In the rows, zero is written as 128.
Each row of numbers stands for one element and depends on some of the facts below. Use the named rows to name the rest.

How the elements are related:
(1002) {gradim=a, zege=(196)}
(1004) {gradim=f, zege=(149)}
(1018) {gradim=g, skizi=n, stiskem=r, zege=(52)}
(1025) {gradim=a, skizi=l, stiskem=r, zege=(922)}
(1048) {gradim=c, zege=(916)}
(1056) {gradim=a, skizi=o, stiskem=s, zege=(638)}
(11) {gradim=a, skizi=n, stiskem=q, zege=(1048)}
(119) {gradim=b, skizi=j, stiskem=r, zege=(52)}
(123) {gradim=c, skizi=i, stiskem=r, zege=(52)}
(125) {gradim=a, skizi=k, stiskem=r, zege=(173)}
(129) {gradim=a, skizi=k, stiskem=q, zege=(176)}
(144) {gradim=c, skizi=n, stiskem=t, zege=(196)}
(149) {gradim=b}
(15) {gradim=a, skizi=j, stiskem=r, kavak=(904), zege=(610)}
(151) {gradim=b, skizi=j, stiskem=q, zege=(149)}
(154) {gradim=f, skizi=h, stiskem=s, kavak=(144), zege=(196)}
(159) {gradim=c, skizi=h, stiskem=q, kavak=(580), zege=(916)}
(168) {gradim=a, skizi=i, stiskem=t, zege=(1048)}
(173) {gradim=a, zege=(338)}
(175) {gradim=b, skizi=k, stiskem=q, zege=(610)}
(176) {gradim=c}
(179) {gradim=b, skizi=i, stiskem=r, zege=(196)}
(189) {gradim=b, stiskem=q, kavak=(65), zege=(617)}
(191) {gradim=b}
(196) {gradim=a}
(219) {gradim=a, zege=(191)}
(226) {gradim=f, skizi=p, stiskem=r, kavak=(520), zege=(176)}
(228) {gradim=a, stiskem=t, kavak=(280), zege=(1002)}
(241) {gradim=a, stiskem=s, zege=(895)}
(243) {gradim=c, skizi=h, stiskem=s, zege=(338)}
(272) {gradim=a, skizi=h, stiskem=q, zege=(191)}
(274) {gradim=c, skizi=k, stiskem=r, zege=(1002)}
(277) {gradim=b, skizi=k, stiskem=s, zege=(191)}
(280) {gradim=b, skizi=h, stiskem=s, zege=(1002)}
(289) {gradim=c, skizi=h, stiskem=t, kavak=(65), zege=(617)}
(293) {gradim=e, skizi=k, stiskem=q, zege=(856)}
(300) {gradim=a, skizi=p, stiskem=q, zege=(196)}
(304) {gradim=a, stiskem=q, zege=(922)}
(31) {gradim=b, skizi=o, stiskem=s, zege=(219)}
(322) {gradim=d, skizi=l, stiskem=t, kavak=(509) (729), zege=(176)}
(338) {gradim=a}
(341) {gradim=b, skizi=o, stiskem=s, kavak=(734), zege=(196)}
(343) {gradim=a, skizi=k, stiskem=q, zege=(483)}
(348) {gradim=a, stiskem=t, kavak=(388), zege=(856)}
(365) {gradim=c, skizi=o, stiskem=q, zege=(610)}
(375) {gradim=a, zege=(338)}
(388) {gradim=b, skizi=o, stiskem=t, zege=(856)}
(427) {gradim=a, skizi=m, stiskem=s, kavak=(779) (1056), zege=(638)}
(47) {gradim=g, skizi=i, stiskem=r, zege=(1002)}
(483) {gradim=a, zege=(176)}
(485) {gradim=f, skizi=p, stiskem=q, kavak=(175), zege=(610)}
(509) {gradim=b, stiskem=q, kavak=(763), zege=(176)}
(52) {gradim=c, zege=(196)}
(520) {gradim=a, skizi=i, stiskem=q, kavak=(322), zege=(176)}
(527) {gradim=f, skizi=l, stiskem=q, zege=(1004)}
(534) {gradim=a, stiskem=q, zege=(617)}
(548) {gradim=e, zege=(196)}
(555) {gradim=a, skizi=l, stiskem=s, zege=(338)}
(558) {gradim=a, skizi=k, stiskem=t, zege=(52)}
(579) {gradim=e, skizi=p, stiskem=s, zege=(375)}
(580) {gradim=a, skizi=l, stiskem=q, zege=(916)}
(593) {gradim=a, skizi=l, stiskem=t, zege=(196)}
(603) {gradim=b, zege=(196)}
(610) {gradim=g}
(617) {gradim=b, zege=(149)}
(625) {gradim=d, stiskem=r, zege=(191)}
(630) {gradim=e, skizi=o, stiskem=q, kavak=(119), zege=(52)}
(631) {gradim=c, stiskem=q, zege=(173)}
(633) {gradim=a, skizi=h, stiskem=q, zege=(219)}
(638) {gradim=a, zege=(176)}
(647) {gradim=a, stiskem=r, zege=(922)}
(65) {gradim=d, skizi=j, stiskem=q, zege=(617)}
(666) {gradim=a, skizi=p, stiskem=s, zege=(1002)}
(725) {gradim=b, stiskem=t, kavak=(189), zege=(617)}
(729) {gradim=a, skizi=h, stiskem=q, zege=(176)}
(734) {gradim=a, skizi=j, stiskem=r, kavak=(593) (179), zege=(196)}
(758) {gradim=a, skizi=n, stiskem=t, kavak=(243), zege=(338)}
(763) {gradim=a, stiskem=s, zege=(176)}
(767) {gradim=a, stiskem=t, zege=(191)}
(779) {gradim=d, skizi=i, stiskem=t, zege=(638)}
(811) {gradim=b, skizi=h, stiskem=t, zege=(149)}
(820) {gradim=a, skizi=n, stiskem=r, kavak=(125), zege=(173)}
(829) {gradim=a, skizi=o, stiskem=q, zege=(895)}
(85) {gradim=a, stiskem=r, kavak=(94), zege=(338)}
(856) {gradim=a, zege=(196)}
(879) {gradim=f, skizi=h, stiskem=q, zege=(52)}
(895) {gradim=g, zege=(176)}
(896) {gradim=a, skizi=o, stiskem=t, zege=(176)}
(897) {gradim=f, stiskem=q, kavak=(631), zege=(173)}
(90) {gradim=c, skizi=o, stiskem=q, zege=(191)}
(904) {gradim=e, skizi=n, stiskem=q, zege=(610)}
(916) {gradim=a}
(922) {gradim=a, zege=(176)}
(94) {gradim=f, stiskem=r, kavak=(758) (555), zege=(338)}
(958) {gradim=d, skizi=m, stiskem=t, zege=(219)}
(966) {gradim=c, skizi=k, stiskem=q, zege=(895)}
(986) {gradim=c, skizi=m, stiskem=q, zege=(922)}

Named rows:
(52): [ 99 100 145 100 102 173 159 143  94 114  89  85 105 121 110 125  77  93
 120 126  93 146 133 149 110]
(593): [105  71 124 100  38  70 142 113 117 129 163 129 120  98 173 136 178  84
 110 120 123  94 149 131 146]
(196): [ 96  93 146 120 105 164 162 149 117 109  94 104 106 127 122 103  81 113
 136 116 111 136 116 145 103]
(904): [133 165 158 112 190  56  44  80 153 186 156 151 171 146 151 125 131 131
 146 171 151 194 154 142 120]
(725): [153 103 139 164 124 134 150 147 110  98  76  96 118 145 118 153  93 116
 120  89 118 122 113 153 148]
(966): [112 139 124 131 117 131 132 121 117 162 152 137 150 130 146 134 165 127
 114 113 128 126 127 113 130]
(548): [102 100 148 121 111 163 157 148 112 110  92  96 108 123 116 108  90 113
 135 109 106 145 119 145 105]
(228): [112  74 131 146 133 155 134 155 130 104 108 113 117 138 122 128  72 118
 134  87 137 126 124 130 121]
(365): [126  70 141 127  90 100 102 116  94 122 142 157 112  87 162 126 142 129
 112 134 135 134 140 129 187]
(856): [102  96 148 122 110 162 157 149 114 112  93 100 108 125 118 102  83 113
 137 112 107 139 118 145 103]
(820): [128 196 133 108 224  70  81  92 161 190 153 137 161 141 186 125 115 109
 156 170 171 177 171 132 106]
(274): [117 123 132 116 113 112 130 124 142 161 154 165 145 141 164 117 136 131
 137 124 147  92 110 108 120]
(617): [134 101 149 143 128 158 139 137  96 118  96  58  89 126 122 137 114 109
 136 117  91 144  88 162 117]
(31): [131 102 121 114  96 113  97 111 118  85 140 158 110  80 179 140 133 120
 128 114 123 142 141 145 175]
(338): [118 124 133 135 124 163 173 148 116 118  80  87  89 109 102 115 105 111
 153 117 126 144 143 126 130]
(119): [140 171 117 110 102 118 125 126 156  95 123 168 130 156 111 145 138 165
 133 185 127  71 106 106 126]
(144): [102 179 138  92 204  52  78  97 160 184 169 156 174 144 192 140 104 124
 144 194 148 196 145 151  93]
(895): [ 93 114 137 149 122 183 162 151  96 115  91  71 119 113  98 113 125 123
 114  94  95 180 132 145 118]
(304): [110  94 123 160 132 175 137 147 113 104 102  94 116 130  96 144 116 118
 114  93 112 156 140 134 142]
(388): [104  87 126 110  84 113 122 122 124 109 142 172  98  98 183 128 135 116
 120 152 119 125 129 138 178]
(1056): [105  81 123 148  93 134 136 118 102 154 133 126 103  74 172 147 138 138
  93 154  85 130 138 130 149]
(558): [116 132 132  97  99 122 127 115 121 164 149 142 141 134 155 143 134 110
 118 134 127 102 127 115 126]
(896): [100  92 119 137 102 136 124 125 102 113 140 140 110  88 178 126 156 118
 101 128 114 147 144 135 181]

Name these rows:
[164 145 134 142 124 100  92 121 137 108 131 159 151 150  98 123 139 186
 134 146 157  68 106  89 122]  (15)
[152 130 106 134 172 147 124 121 130  98 118 172  87 152 162 154 103 167
 134 144 149 158 145  85 135]  (579)
[118 126 133 109 103 116 130 120 133 161 153 158 141 138 161 127 137 123
 128 126 137  98 117 112 122]  (293)
[113 175 144  86 198  78  72  85 154 181 153 147 170 152 184 131 110 101
 135 186 137 184 161 150 103]  (1018)
[149 193  94 107 156  68 118 130 156 135 160 177 158 166 135 133 122 195
 144 174 166  68  88  99  89]  (154)
[ 98 114 133 137  91 136 147 122  73 165 167 164 126  96 169 117 196  92
  96  93 121  90 159 151 138]  (322)
[123 155 119 120 105 121 139 123 139 173 158 134 126 121 152 147 143 124
 140 127 149 107 140 101 135]  (125)
[148 106 139 164 114 138 154 145 115  94  78  96 116 142 115 161  96 119
 119  95 115 131 116 154 152]  (189)
[130 161 131  87 141   2 105  92 203 161 190 107 176 123  97  92 175 104
 124 174 145 105 141 151 129]  (179)
[165 165 123 141 129 112 106 129 150 107 139 139 134 151 125 147 143 171
 136 160 137  72  96 108 112]  (151)
[111 118 134 166 152 194 145 145 107 102 124 123 104 133  94 146 128 126
 111 100  97 154 165 149 132]  (763)
[154 188  91 122 139  90 113 128 186 130 174 175 148 170 134 126 126 202
 147 165 162  69  97  95  90]  (280)
[131 172 141 105 223 114  92  98 164 185 143 163 183 131 191 132 140 112
 161 191 155 185 171 146 120]  (758)
[181 195  97 127 148  81 105 115 161 132 158 154 143 172 121 139 155 189
 142 170 150  66  85 104 105]  (811)
[ 99  88 150 132 117 157 158 152 134 108  93 119 109 132 126  90  82 123
 144 107 121 131 110 141 100]  (1002)
[119 205 137 120 190  70 106 105 157 199 193 137 182 121  94  74 195 112
 114 150 140 101 152 169 122]  (520)

Now the same elements, written a new way:
Some elements and their rows:
(280): [119 129 120 143 129 125 128 111  85 123 118 105 131 109 152]
(168): [132 129 100  54 136 122  92 135 101  97 178 162 109  99 175]
(129): [232 127 142 101 102 113 144 132  84 115 185 138 131 133 143]
(175): [200 137 114  92 117 138 151 121  92 107 169 152 140 112 178]
(527): [ 99 119 148 145 143 104  94 109  83  93  92 122 159 122 160]
(322): [140 127 211 153 102  75  67 116  79 132 123 132 119 184  93]
(986): [185 119 158  85 121  52  92 134  76 106 182 116 151 115 101]
(820): [118 142 107 146 111 201 137 154 107 167  60 126 123 119 122]
(1018): [120 121 137 177 113 139 152  87  85 131 100 106 136 123 158]
(90): [143 165 147  88 124  40  91 114 109  94 152 111 114 111 163]
(341): [173 148  92 136 111  67 123 119 125  90 149 107 102 223 154]
(630): [168 172 126 126 120  65 143 103  93 104 125 108 116 169 157]
(226): [149 149 119 123  86  71  89 171  99 134 157 123  77 180 116]
(228): [143 158 114 134 118 114 146 122  96 117 129 114 124 149 148]
(767): [119 149 131  99 120  86  94 128 109 107 159 113 123  92 157]
(189): [124 196  29  87 177 138 103 181 144  61 159 148 161 157 161]
(241): [163 130 158 117 106  68  95 129  72 126 141 116 112 133 115]
(52): [152 149 130 134 125  86 124 107 107 123 155 109 120 112 145]
(483): [162 144 159 111 113  79  85 142  91 136 153 118 104 118 112]
(1048): [118 149 124 104 126 105  78 124 114 122 129 157 109 100 162]
(219): [121 172 133  90 126  98  88 139 132 116 175 110 111  65 157]
(856): [152 152 130 131 128  91 118 115 112 125 155 113 117 110 142]
(1004): [122 139 117 111 156 106  72 155 109  92 153 136 130 110 157]

Name these rows:
[118 155  49  69 203 123  75 168 118  46 172 140 146 122 179]  (65)
[148 151 144 108 128  39  90 112  92  94 129 129 115 134 160]  (365)
[137 151 126  56 132  75  93 129 123  83 206 108 160  60 144]  (958)
[167 162 148 122 128  41 130  88  90 106 135 108 117 132 156]  (388)
[119 120 122 148 130 112 125 108  90 116 126 105 133 117 152]  (879)
[183 125 131  59 123 103 104 151  75 118 195 124 106 112 126]  (779)
[113 134 108 111 167 106  68 165 103  77 159 134 142 118 166]  (617)
[118 114 136 153 104  99 132 118 120 133  54 114 140 114 127]  (555)
[115 126 141 162 114 152 143  92  77 136  91 110 132 112 156]  (144)
[115 164  96 112 100 112  95 174  99 124 134 135  91 149 155]  (485)
[ 89 142  96 111 127 167  99 149  95 122  93 143 115 129 157]  (159)
[181 139 136  74 118  90 110 152  81 111 170 122 146 137  98]  (427)
[145 135 108  97 151 109 129 112  84 100 154 108 115 115 164]  (119)
[145 159  99 112 119 133 123 170 115 148 108 127 122 125 117]  (897)
[ 87 156  43 109 178 165  82 184 125  66 135 141 156 149 166]  (289)
[147 146 123 113 125 112 116 145 105 146 114 125 125  96 122]  (631)

Now the same elements, written a new way:
Some elements and their rows:
(625): [148 133 123  96 199 133 121 152 112 107 113 127 172 114 145 152 133 122
 143 122 139 152]
(94): [182 127 126  98 235 144 115 161 138  82 140 144 207  96 175 156 144 110
 172 109 158 144]
(151): [138 139 118 147 165 107 144 213 162 159 131 168 195 102 169 143 174 120
 140  73 111 141]
(666): [149 133 125 142 177 110 156 179 170 125 120 142 190 106 190 152 147 109
 171  89 129 174]
(300): [149 130 123 140 171 112 154 179 165 129 116 150 195 106 196 146 153 111
 168  98 131 161]
(534): [159 111 112 114 189 125  98 163 133 101 122 134 208 100 148 145 140 118
 141  99 127 149]
(144): [158 126 141 140 176 125 131 188 149 125 116 132 199 128 190 129 131  88
 143  94 138 157]
(520): [125 155 161 167 173 148 132 192 167 136 150 131 212 121 144 159 114 108
 170  80 145 153]
(856): [146 145 119 110 197 115 137 164 138  86 112 125 204 137 188 150 133 109
 141 107 125 133]
(1002): [154 145 118 112 204 117 139 165 145  81 111 121 200 141 183 149 131 105
 140  96 119 148]
(173): [162 142 108  87 226 122 135 151 118  85 145 138 222 132 169 149 152 116
 145 102 129 123]
(630): [161 142 138 134 185 116 143 179 141 120  95 155 174 131 187 130 151  97
 155 100 144 157]
(31): [151 150 121 114 193 132 134 175 118 129 101 139 141 124 147 144 157 115
 135 111 131 157]
(241): [144 129 122 106 185 151 117 146 118 116 122 134 178 117 136 153 129 132
 147  92 141 139]
(15): [147 158 143 136 167 118 159 190 149 174 132 167 199 107 171 161 168 115
 134  64 117 162]
(820): [159 124 139 119 204 131 128 174 149 119 144 142 204 117 180 135 143  94
 160  75 140 164]
(966): [129 135 129 146 170 144 127 183 145 145 129 139 186 117 157 160 132 114
 148  77 134 135]
(580): [163 140 133 122 191 100 135 196 120 137 125 141 182 138 152 116 134 127
 130  79 127 141]
(274): [145 139 136 157 188 119 143 193 165 118 122 127 196 129 188 154 129  84
 152  82 121 154]
(123): [126 147 152 171 156 118 146 202 153  99 119 117 214 135 198 142 116  80
 153 115 129 122]
(365): [165 150 131 116 183 137 154 163 117 145 117 148 187 119 156 163 166 116
 133  99 118 138]
(829): [154 139 122 124 180 153 136 169 133 137 114 152 158 126 139 144 154 132
 142  82 128 138]
(243): [152 144 131 109 177 144 161 192 153 160 132 175 180 109 129 124 210 101
 147  81 117 134]

Rows to name:
[146 118 124 136 175 114 130 187 148 152 130 133 180 108 169 156 131 116
 156  89 131 153]  (11)
[150 152 117  93 189 132 139 140 110 118 132 125 218 121 169 177 142 123
 123 109 118 126]  (610)
[155 140 131 101 219 153  94 140 130 111 107 142 149 104 159 156 130 128
 127  60 143 153]  (509)
[163 157 136 135 196 111 140 211 141  98 108 138 180 140 171 117 129 115
 129  80 117 118]  (593)
[131 137 129 138 182 125 127 188 137 138 123 130 181 113 167 160 133 103
 140 100 133 151]  (277)
[156 132 141 123 165 137 139 170 126 151 130 127 213 115 173 159 140 104
 133  94 123 153]  (904)
[163 143 131 131 187 109 123 198 131 111 123 140 197 129 152 121 144 120
 126  79 112 129]  (527)
[139 144 138 124 169 159 123 185 123 133 123 123 180 130 116 118 130 128
 128  81 125 130]  (986)
[150 156 139 130 181 136 130 192 124 125 117 142 173 138 137 122 133 136
 131  68 122 123]  (1025)

